B:
0: [ -85  -68   -7  143   31   55   67 -154   33  -13  187  -33  -95   87
  170   80   -9  -99  -40  135  -12  -34  -67 -131  -55  -74   17  -65
 -163  145  -38  171   62   79]
1: [ 145   54    0   67  153   22  -77   96  -15   82  -67  105   89   19
 -149  -72 -101  140   31 -143  -28  -24   78  157   25  122  -16    7
  -33    4   13  -50  -21 -139]
2: [ -87 -157 -187  -10 -119  -55  113 -144 -113  117 -157 -147 -192   77
   14  -83  -60 -202 -183    8  -73  -67   36  161  -56 -177  -86 -156
   65   98  -63   68  -45   -6]
3: [ -79  -32 -183  202  -87   11  121  -77  -37  170   56 -158 -252  -47
  234   36  -15  -90 -221   91   91 -136   47  106  -70  -74 -196 -152
 -162  108 -142   15   72   58]
4: [  -5   97  189  177  190  -16  -69  180  124  -57  202  -80  -51 -266
  313  279  -42  204   11  -42  230  -34  -41   -5   10  349  -27  110
 -265   18  -71  -26  189   22]
5: [-119 -129   53  -21    5  -80   18  -57   11  -79  -17 -154 -128  -49
  160  121  -46 -100  -53   -3   22   12  -79    8  -19   33   39  -10
  -13   75  -25  105   51   40]
6: [ 84   0  26  34 109  -9 -84   2  30 -19 -75  38  70  52 -87 -27 -71  65
  55 -80 -33  25  -3  65  56  92  34  30  19  26  28  20 -28 -83]
7: [-137 -110   44   35   21  -47   70  -24  -11  -15   76 -150 -176  -96
  226  154  -47  -87 -101   16   52  -54  -45   10  -72   34  -11  -36
 -119   95  -65   95  101   53]
8: [ 192  148 -156  220   84   51  -64   88   -6  213  -65   70   24   -2
  -83 -116  -64  188  -61  -84   64  -95  143  238   44  108 -181  -48
  -91    4  -69 -140  -12 -122]
9: [ 157   74 -127  204  106  130  -34 -107   12  119   58  186  109  242
 -173 -172  -38   60   43   43  -95  -37   57    5   25  -76  -35  -69
  -82   87    9   45  -59  -85]
10: [ 122   51  -42  157  127   89  -50  -50   22   59   61  139   94  155
 -110  -86  -53   74   56    4  -61  -15   28    3   22    7    3  -25
  -81   71   16   43  -24  -72]
11: [ -94 -128  -98   40  -76  -36   64 -181  -15   -1  -50 -141 -143   92
   95    3  -24 -174  -95   85  -33  -11  -48    5  -12 -127  -19  -90
   15  113  -40  125  -14   45]
12: [ -53 -113 -247   95 -126   20  108 -259  -62  110  -62  -82 -150  212
    9 -126  -12 -214 -135  134  -96  -59   13   33  -26 -264  -82 -178
   17  138  -54  121  -65   34]
13: [-156 -119  163  -78   80 -142   68  247  -81   20   -5 -220 -231 -387
  266  257 -125   14 -165 -211  136 -105   23  226 -130  251  -40    5
 -127    9  -94  -30  170  -12]
14: [ -87 -173 -150   69  -72   79   95 -410  -13  -30   66   12  -50  392
  -38 -122    5 -300  -11  228 -214   27  -91 -205  -32 -365   85 -151
   18  206   26  292  -90   78]
15: [ -91 -126  -94   67  -99  -17   14 -349   82 -124  -24 -128  -79  252
  106   -4   28 -227    4  220  -66   83 -149 -168   69 -199   67  -58
   63  145    7  222  -59  104]
16: [-188 -158   89   25   12  -30   77 -134   30 -119  153 -143 -155    1
  264  183  -19 -164  -43  111    7    3 -133 -146  -71  -36   84  -27
 -115  137  -28  210   96  113]
17: [ -44 -145  -10  -85    1  -72   12  -74  -52  -27 -144  -75  -57   62
  -47  -21  -82 -112  -37  -65  -92   15  -22   86  -10  -44   54  -43
   93   61   18   90  -39  -40]
18: [ 90  30  -6 100 103  24 -72 -30  44   4 -11  53  63  81 -51 -29 -55  68
  42 -25 -12  13   1  32  53  63   8   6 -32  41  10  23 -15 -64]
19: [  47  -72  116 -123  111  -96 -130    8   34 -143 -196  -21   94   33
 -117   11  -91   27  107 -141  -58  106  -62   72   97  130  141   90
  153    0   78   45  -57  -99]
20: [ -63 -145 -146  -41  -98  -81   58 -126  -79   57 -201 -150 -150   63
   -9  -65  -61 -167 -132  -21  -64  -30   13  160   -6 -118  -52 -112
  111   74  -40   54  -58  -16]
21: [ 101   63 -274  323    6  191   77 -227  -17  224  157  143  -15  302
  -68 -199    3  -47  -73  184  -89 -111   83  -38  -36 -244 -135 -186
 -176  164  -58   86  -39   -4]
22: [ 183  101  -48  -73  106 -198  -80  567 -176  322 -435 -121 -107 -512
 -112  -20 -216  337 -221 -550  199 -176  297  778   -3  465 -290    6
   52 -192 -121 -444   41 -295]
23: [-128 -123  -57   74  -70  -26   47 -240   51  -81   32 -167 -143  112
  194   72   12 -187  -58  169   -3   28 -117 -114    8 -121   20  -53
  -22  129  -36  179   14  104]
24: [ 132   -6  -68   47  112   60  -45  -46  -36   78  -79  146  119  193
 -243 -166  -87   34   45  -75 -141  -10   58   85   20  -42   26  -42
   29   56   43   28  -83 -127]
25: [ 136   25  -60   26   83  -26  -86   49  -27   73 -186   47   69   47
 -176 -111  -94   96    5 -141  -40   -2   69  207   65   85  -35   -4
   72  -10   11  -62  -69 -146]
26: [ -41 -198  296 -173  251   27  -63  -92   10 -260   96  171  199  221
 -189   34 -109  -86  232  -65 -266  130 -144 -236  -40  -14  373   84
   37  109  177  295  -32  -60]
27: [  24   -2  272    2  238  -19 -140   72  121 -206   91   40  128  -44
   50  170  -68  124  174  -81   27   92 -119 -105   55  255  181  155
  -71   21   72   92   69  -37]
28: [ 204  125 -213  245   83  127  -19  -21  -30  242   -4  169   66  163
 -180 -212  -57  125  -36  -19  -41  -99  148  154   18  -43 -150 -105
 -100   53  -41  -68  -57 -122]
29: [  53   17  232  -27  225  -62 -130  190   60 -110  -16    6   89 -154
   17  143 -111  174   99 -197   59   44  -35   76   39  316  102  139
  -44  -29   35  -13   67  -96]
30: [ 145  115  -32  198  123   54 -104  -20   96   25   32   76   90   81
  -25  -29  -27  140   68   17   42    8    4   11   93  109  -29   25
  -86   35   -1  -12   -8  -60]
31: [-176 -165  -15    8  -67  -71   95 -129  -20  -36   15 -211 -221  -26
  235  123  -28 -190 -127   72   21  -29  -75   -3  -60  -61  -11  -70
  -43  112  -66  142   56   85]
32: [ -50   16   21  187   71   18   48   56   23   69  173  -89 -146 -150
  256  154  -39   47 -105   20  137  -94    6   38  -62  121  -93  -31
 -240   80 -100   16  139   40]
33: [ -48 -146  182 -102  160  -20  -17    4  -30 -113   34   42   52   38
  -58   59 -106  -46   77 -106 -124   38  -65  -40  -51   54  184   33
   -8   70   66  152   18  -46]
34: [  52  -88  -82  -13    7   -7  -35 -168  -12  -16 -144   25   46  230
 -167 -136  -56  -92   32   -1 -148   48  -21   30   51 -113   57  -48
  125   74   47  105 -111  -62]
35: [ 165   75 -204  130   -8    5  -85  -77   19  118 -198   12   33  139
 -141 -171  -42   61  -18  -18   -7   -8   66  179  120   -9 -110  -49
   75   15  -23  -64 -103  -98]
36: [-231 -202  154  -35   17  -65   71 -130   39 -188  145 -189 -166  -38
  300  240  -28 -192  -31   94    3   33 -175 -177  -72   -8  132    4
  -89  134  -13  246  108  128]
37: [  29   98   16  165   97  -49   -6  271   -2  150   18 -132 -153 -342
  231  157  -85  202 -150 -154  241 -137   99  279  -33  314 -191    7
 -207  -29 -140 -169  151  -51]
38: [ -94 -268  121 -262   51  -92  -19 -151  -64 -189 -177  -20   43  179
 -178  -30 -103 -209   83  -96 -247  112 -110  -33   -8 -103  251    6
  214   81  124  225  -96  -55]
39: [ -80 -178  -18  -57  -17  -20   24 -246  -13 -105  -64  -41  -19  229
  -46  -40  -36 -208   26   71 -162   66  -98  -92    4 -172  124  -51
   93  125   46  214  -74   18]
40: [  15   -7 -114   76  -18  -68   13   50  -39  124 -127 -127 -134 -100
   69   -5  -73   16 -139  -76   77  -78   67  240    1   69 -141  -63
  -21   20  -86  -71   19  -49]
41: [  34 -143  -51  -99  -11  -35  -90 -287   26 -144 -229   23  117  353
 -243 -163  -38 -167  124   43 -222  149 -104  -63  124 -174  170  -10
  255   86  117  185 -184  -59]
42: [-176 -182  -22   -9  -62  -58  102 -135  -42  -25   14 -181 -205   -3
  180   94  -41 -209 -123   63  -20  -30  -61   -8  -72  -91   12  -80
  -35  124  -49  158   41   75]
43: [ -77   55  137  263  152   57   38   77   98   -5  369  -65 -130 -193
  395  277  -14   99  -48   82  198  -92  -50 -112  -83  201  -48   25
 -383  100 -104   66  225  102]
44: [-120  -77   90  109   86   29   76  -31   14  -22  231  -61 -128  -53
  235  171  -42  -55  -53   60   37  -61  -60  -96 -107   32   24  -36
 -221  125  -52  145  126   74]
45: [ 155   26   19   -5  160   -2 -114   81  -20   44 -143  114  136   57
 -229 -105 -116  130   69 -180  -74    7   60  173   55  123   34   24
   52   -9   49  -39  -61 -165]
46: [  55 -162  -34 -118   75   29  -18 -172  -89  -23 -147  151  135  334
 -352 -214 -103 -139   88  -63 -304   56   -4   13   -5 -193  165  -65
  167   94  118  172 -156 -121]
47: [-120 -152  338 -154  172 -106  -94   17   88 -310   35  -88   34  -77
  134  251  -75  -32  142  -80  -13  132 -195 -141   21  202  266  157
   16   43   83  187   67   16]
48: [   7  -71  346 -194  235 -146 -188  166   82 -266 -123  -42  128 -150
  -21  188 -121  120  176 -239   12  145 -123   34   86  349  234  209
   95  -46  105   46   32 -100]
49: [ 150    3  -74   33   99   30  -56  -16  -47   89 -132  128  108  157
 -253 -175  -97   48   35 -107 -124   -7   75  144   37  -13    9  -38
   54   34   35    0  -89 -147]
50: [  14 -162   17 -166   35  -77  -71 -138  -37 -112 -253    9   90  211
 -242 -118  -92 -121   84  -89 -204  107  -60   48   65  -82  163    0
  237   50  105  127 -138  -97]
51: [   7  -30 -246  161  -84   24   96 -110  -70  204  -50  -74 -167   77
   37 -105  -32  -87 -181   55   -5 -115   86  156  -41 -139 -179 -168
  -65   99 -100   -1  -17   -5]
52: [ -73   -9  126  108  121  -25   33  152   15   19  167 -100 -142 -247
  276  224  -69   75  -86  -64  154  -89   -1   66  -89  217  -49   17
 -234   50  -89    6  174   20]
53: [ 131   31  -21  146  165  132  -58 -121   33   19   98  214  169  272
 -190 -133  -47   43  117   43 -143   13    2  -92   26  -65   76  -20
  -74  100   59  116  -54  -77]
54: [ -13 -104  -67  157   53  186   45 -422   51  -78  238  181   99  499
  -96 -131   20 -209  120  282 -257   56 -116 -365  -18 -341  169 -100
  -80  227   80  349  -70   63]
55: [  38  -60  100    3  164   44  -45  -46    8  -66   52  124  116  143
 -125  -24  -83    3  107  -44 -129   38  -40  -67   -9   14  144   20
  -28   79   72  135  -25  -67]
56: [-231 -181   -4  107  -50   30  149 -269   23  -78  241 -146 -207  100
  304  147   14 -264  -89  234  -20  -24 -140 -238 -106 -181   48  -98
 -166  205  -58  280   91  173]
57: [ 184   32  -73   48  114   36 -111  -45   -5   43 -157  149  170  204
 -289 -188  -85   82   89  -93 -129   39   51  111   89    4   30   -7
   95   24   65   -1 -120 -153]
58: [ -66 -209 -106  -61  -46   12   67 -281  -70  -20  -92    3  -28  307
 -147 -144  -54 -259  -18   73 -240   28  -46  -48  -35 -283  100 -121
  116  147   49  221 -113   -8]
59: [  35   26 -162  245    9  105   42 -163   21  114  120   32  -50  174
   48  -66    2  -38  -60  145  -17  -66   21  -37  -18 -123  -87 -109
 -147  130  -57   80    4   23]
60: [ -83   65   14  323   55   58   57  -30  118   24  332 -125 -183 -127
  433  235   27   42  -92  179  218  -90  -58 -115  -47  113 -114  -22
 -353  120 -135   68  193  139]
61: [  45 -132  -27  -99   65    3  -19 -113  -75   -5 -151   87   85  229
 -264 -160 -100  -98   51  -85 -223   38    8   59    0 -115  112  -56
  137   73   82  110 -116 -110]
62: [  -3   23  -13  167   78   25   27   54    9   89  115  -38 -102  -87
  151   80  -47   56  -83   -8   87  -93   34   71  -53   94  -90  -37
 -191   65  -75    7   95   -2]
63: [  24  -60 -144   28  -65  -54  -32 -175   17    0 -197  -94  -42  155
  -48  -92  -27 -100  -33   35  -47   36  -23   84   90  -87  -27  -54
  128   52   -5   52  -93  -26]
64: [  10 -112  215 -153  211  -56  -67  126  -42  -97  -52   53   89  -51
 -126   61 -139   47   88 -220  -95   37  -19   78  -30  168  169   69
   29   13   78   64   17 -116]
65: [-124 -169  -93  -60  -82 -103  111   -5 -128  101 -144 -204 -239  -99
  100   27  -88 -152 -207  -83   -3  -93   42  226  -88  -47  -93 -121
   23   63  -86   21   23   -9]
66: [-141 -224  -67  -23  -77    9   74 -376    0 -125    7  -68  -69  321
   12  -46   -3 -315    6  193 -194   72 -140 -204  -12 -300  139 -100
   78  187   41  305  -75   84]
67: [  39 -136    2  -33  116   87   -8 -216  -40  -53    9  194  154  375
 -286 -173  -71 -134  126   22 -292   56  -41 -125  -19 -209  190  -59
   65  135  114  237 -114  -68]
68: [ 214  147 -208  218   74   62  -32  100  -48  284  -85   93    9   10
 -132 -170  -78  175  -97 -108   38 -132  192  296   19   69 -214  -90
  -87    5  -76 -168  -23 -149]
69: [ -18   59   76  157  138  -13   33  243  -10  128  145  -84 -150 -319
  257  189  -84  164 -132 -125  201 -149   77  180  -97  272 -139   -1
 -279   16 -125  -93  183  -19]
70: [   6   66 -291  307 -118   25   86  -93    5  228   16 -156 -233  -20
  222  -22   14  -25 -229  132  152 -144   80  151   -1  -62 -284 -158
 -154   85 -172  -56   47   50]
71: [  44 -105  119 -124  137  -43 -101  -45   10 -141 -130   72  143  141
 -200  -44  -98  -17  138 -115 -156  103  -63   -3   56   42  191   58
  131   33  115  114  -80 -103]

[ 132   -7   90  219  -87   45 -232 -141   62 -130   57   99  -17  144
  -10  255   -7   62   82  -61   41   54 -163 -124  290   90] -> 53
[ 221 -324  255   94 -207  330  324  113  147 -414   26  105   84 -301
  185 -362   71 -227  406  298 -341 -394  278  158  375 -196] -> 22
[ 114  -19   75  159  -34   77   16   -1   84 -207   14   47   15  -15
   33   67  -63   48   89   55    9  -14  -50 -125  237   82] -> 49
[ 154    6  108  135 -104  137  123   69  127 -333  -50   -8    4   15
   10  116 -145  149  219  -82  -37   29  -45 -130  186   96] -> 29
[ 88  -3  93 112 -44  53 -18 -55  67 -82  57  45  16  48 -40  72  26  14
  99  -8 -39  53 -38 -27 153  33] -> 18
[  14    1    8   21 -108   80   19 -126  -46  134  182   51  -42  132
  -69  143   60   75  -37  -17  -74    7  -28  -37  -99 -150] -> 44
[ 161  134   55  156  -74  139  255  208  167 -507 -182 -112  -15   47
    9  244 -372  393  227 -204   72  125 -132 -320  125  249] -> 57
[  62  -91  118   13 -139  116   24 -135   12   89  176   80    7   62
  -61    1  175  -82  120   12 -205  -31   72  137   14 -200] -> 52
[  60   69   35   32 -127  105  102  -46   27  -31   72  -26  -41  165
 -101  217  -57  200   90 -172  -60  115  -61  -81 -101  -42] -> 59
[  90   65   27  151  -33   43  -14   -6   62 -169    7   17  -20   83
   -3  218 -126  177   32  -48   77   70 -136 -216  141  124] -> 55
[ 139 -193  152   72 -286  236   25 -142   24  -63  165  128  -24   60
   22   37  125  -64  225   14 -264 -176   76  111  120 -271] -> 69
[ -41   95   29   94  285 -190  -96  -49   38  160  101   40   90  -70
 -102 -120  151 -167 -166  208  115  179  -28   -9  160  191] -> 46
[ 159 -141  161   27 -278  283  229   -9   76 -211   70   35  -10   19
   13   16    4   44  315  -55 -278 -127  117   79   46 -213] -> 37
[-136  142 -110 -122   70  -57  139 -106 -129  418  249  -28  -37  147
 -182   91   84  118 -271    0   15  150  -21  -58 -409 -141] -> 56
[  57  -95   82   20 -176  136   15 -153  -16   97  195   88  -23  103
  -50   62  140  -31   82    1 -177  -57   42   77  -18 -224] -> 32
[  60   69   21  -48 -104  197  484  186   69 -226  -18 -117  -13  -14
  -37   36 -213  275  151  -88 -103    5   69 -131 -198  -50] -> 40
[-107   18  -60  -69  156  -29  236    5  -82  261  212   15   34 -126
  -39 -211  116  -77 -246  301   -5  -55  106  -32 -167 -120] -> 20
[ 112  -63  102   52 -302  199  -16 -170    2  -17  146   62  -65  236
  -73  278   40  127  187 -204 -188   -2  -41   20  -37 -211] -> 43
[ -25   29  -21   80  131  -53   10  -31  -24   91  131   53   23  -52
   -6  -34   42  -27 -173  213   88   -3  -40 -127   72   32] -> 34
[ -22  207  -80  -92   12   93  510  207   27 -108  -15 -176  -30   37
 -103  107 -265  392  -19 -128   26  140   -7 -246 -355   37] -> 5
[ 156 -146  192  175 -152  101 -213 -194   77  -67  120  154   27   62
    2   60  188 -164  202   33 -150  -45  -10  120  343  -68] -> 28
[ -6 103  22  70 180 -82  65  35  55  14  41 -11  56 -58 -61 -57  14  -5
 -85 122  86 130 -26 -94  82 154] -> 61
[  -2   95   -5 -130 -122  163  438   84   -1   11   86 -118  -36   93
 -133   81 -101  264   80 -166 -148   89   72  -47 -389 -163] -> 3
[  32  -86  102  -14 -204  101  -94 -270  -43  259  262  108  -27  203
 -124  120  250  -68   65  -81 -224   15   35  182  -92 -290] -> 60
[ 104   23   97  156  -33   31  -88  -66   87 -118   32   53   11   70
  -38  133    0   38  102  -38   10   97  -89  -65  218  110] -> 27
[   2  -63   20  136   89  -58 -202 -168  -33  165  200  155   29  -25
   16  -34  180 -173 -165  268   46  -60  -44  -38  220  -19] -> 33
[ 138  -73  116  168 -146  112 -118 -117   68 -138   73  101  -11   96
    2  158   27   11  151  -28  -65  -18  -69  -39  250   -9] -> 30
[-129  -24  -37  -60  141  -93  -10 -171 -133  473  324   98   34  -35
  -81 -170  299 -216 -303  311  -31  -31   83   80 -136 -193] -> 12
